Below is a small trained network, with its code and all its weights. Each question gives an input and a class and asks what happens when units are switched off, that is, made to give their printed mean instead of their output.

import numpy as np


def w(rows, s, z=0):
    codes = np.array(rows[::2]) - 128.0
    scale = np.full(codes.shape[1], s)
    scale[-1] = z or s
    return codes * scale


def f(y):
    return np.maximum(y, 0)


def log_softmax(a):
    a = a - a.max(-1, keepdims=True)
    return a - np.log(np.exp(a).sum(-1, keepdims=True))


def net(x, mask):
    res = np.array(x, float).reshape(1, 4) / 4 @ E
    y = f(res @ A[0][:, :-1].T + A[0][:, -1])
    res = res + np.where(mask, y, B[0][:, -1]) @ B[0][:, :-1]
    return log_softmax(res[-1] @ U[:, :-1].T + U[:, -1])


A, B = {}, {}
E = w([
[67,122,254,159,248,152,107],'x0',
[52,62,42,227,133,78,25],'x1',
[128,129,126,124,131,129,124],'x2',
[189,190,193,172,40,176,5],'x3',
],0.0054)
A[0] = w([
[58,135,253,157,229,182,115,53],'n1',
[183,130,43,94,63,102,162,156],'n2',
[170,184,203,30,118,186,188,82],'n3',
[56,104,212,143,242,120,144,93],'n4',
[60,83,77,200,132,87,62,46],'n5',
[186,190,187,39,120,184,197,30],'n6',
[72,87,80,214,126,87,68,76],'n7',
[64,47,65,74,198,52,224,59],'n8',
[195,144,43,82,40,120,160,194],'n9',
[176,199,178,167,64,181,26,45],'n10',
[189,183,179,185,74,201,19,56],'n11',
[60,76,72,203,131,76,49,51],'n12',
[182,178,171,46,130,177,198,44],'n13',
[176,179,161,162,69,171,53,254],'n14',
[80,74,96,64,180,100,244,56],'n15',
[80,132,229,156,195,168,104,187],'n16',
[184,138,34,75,40,90,150,67],'n17',
[74,66,78,219,130,84,49,56],'n18',
],0.0052,0.0037)
B[0] = w([
[249,101,47,137,204,135,59,194],'n1',
[176,116,72,108,196,126,60,188],'n2',
[178,147,172,169,94,52,141,203],'n3',
[183,130,64,126,187,135,73,196],'n4',
[209,156,191,187,61,72,186,176],'n5',
[208,153,196,205,61,56,183,188],'n6',
[180,150,196,175,80,53,181,183],'n7',
[51,254,73,214,154,203,195,190],'n8',
[162,124,86,98,173,121,72,214],'n9',
[61,229,69,209,148,203,190,196],'n10',
[69,235,68,194,155,187,197,203],'n11',
[202,154,196,188,75,57,184,185],'n12',
[205,169,198,198,71,58,183,181],'n13',
[40,204,95,107,153,151,143,254],'n14',
[79,220,101,194,141,162,181,182],'n15',
[196,116,79,78,199,114,50,216],'n16',
[230,97,51,144,209,135,57,176],'n17',
[197,157,186,177,82,63,179,188],'n18',
],0.0058,0.006)
U = w([
[186,129,233,169,59,36,182,72],'0',
[102,132,127,98,130,117,109,254],'1',
[30,175,85,171,137,220,181,65],'2',
[201,95,73,90,179,131,22,61],'3',
[30,71,182,2,96,133,97,195],'4',
[43,4,229,42,37,185,122,41],'5',
],0.0081,0.0087)

Each question gives the input, the list of numbers given to net, and the class t.
The units are the neurons (one row each of A and B). Each row of codes is followed by its name. A weight is (code - 128) times the scale printed after its matrix; where a second scale follows, it is the last column's (A, B and U).
mask holds one flag per neuron, in row order. A switched-off neuron (its flag False) gives its mean, the last column of its row in B, instead of its output. The means were averaged over made-up inputs and are rounded, as every weight is.
A unit's drop is (log p(t) with every unit on - log p(t) with that unit switched off) / (log p(t) with every unit on - log p(t) with every unit switched off).
The circuit of an input: a set's keep is (log p(t) with only the set's units on - log p(t) with every unit switched off) / (log p(t) with every unit on - log p(t) with every unit switched off). Starting from the 12 units with the biggest drops (on a tie, the unit counted first), units are removed one at a time, each time the one whose removal leaves the highest keep (on an exact tie, the one counted first), for as long as the keep stays at least 0.8.
circuit, biggest first: the units of the circuit, biggest drop first
top k neurons: the k neurons with the biggest drops, biggest first
drop when u is switched off: that unit's drop, to one decimal
input [-2,-4,4,-7], class 2: circuit, biggest first : (n8)
input [7,-4,-3,3], class 3: circuit, biggest first : (n1 n16)
input [2,5,4,7], class 2: circuit, biggest first : (n11 n10)
input [-7,-5,5,-4], class 3: circuit, biggest first : (n17 n2)
input [-8,8,-3,6], class 0: top 4 neurons : (n12 n18 n7 n5)
input [8,-1,-5,-6], class 3: circuit, biggest first : (n1 n4)
input [-7,-6,3,-1], class 3: circuit, biggest first : (n17 n2)
input [7,4,-3,-4], class 3: circuit, biggest first : (n1 n4)
input [6,1,-4,0], class 3: circuit, biggest first : (n1 n16 n4)
input [-7,7,-6,2], class 0: circuit, biggest first : (n12 n18)
input [8,-3,-5,6], class 3: top 2 neurons : (n1 n16)
input [8,-4,5,-5], class 3: circuit, biggest first : (n1 n4)
input [-6,3,-5,1], class 3: circuit, biggest first : (n17 n2)
input [-7,7,7,8], class 2: circuit, biggest first : (n10)
input [7,4,0,8], class 2: top 2 neurons : (n11 n10)
input [-8,-5,5,-6], class 3: top 3 neurons : (n17 n2 n9)
input [3,-3,0,-8], class 2: top 2 neurons : (n8 n15)
input [-3,7,3,-7], class 0: drop when n7 is switched off : 0.2
input [-1,5,-3,7], class 2: drop when n11 is switched off : 0.4
input [6,-7,-2,8], class 2: drop when n11 is switched off : 1.1
input [-5,5,0,0], class 0: top neuron : (n12)
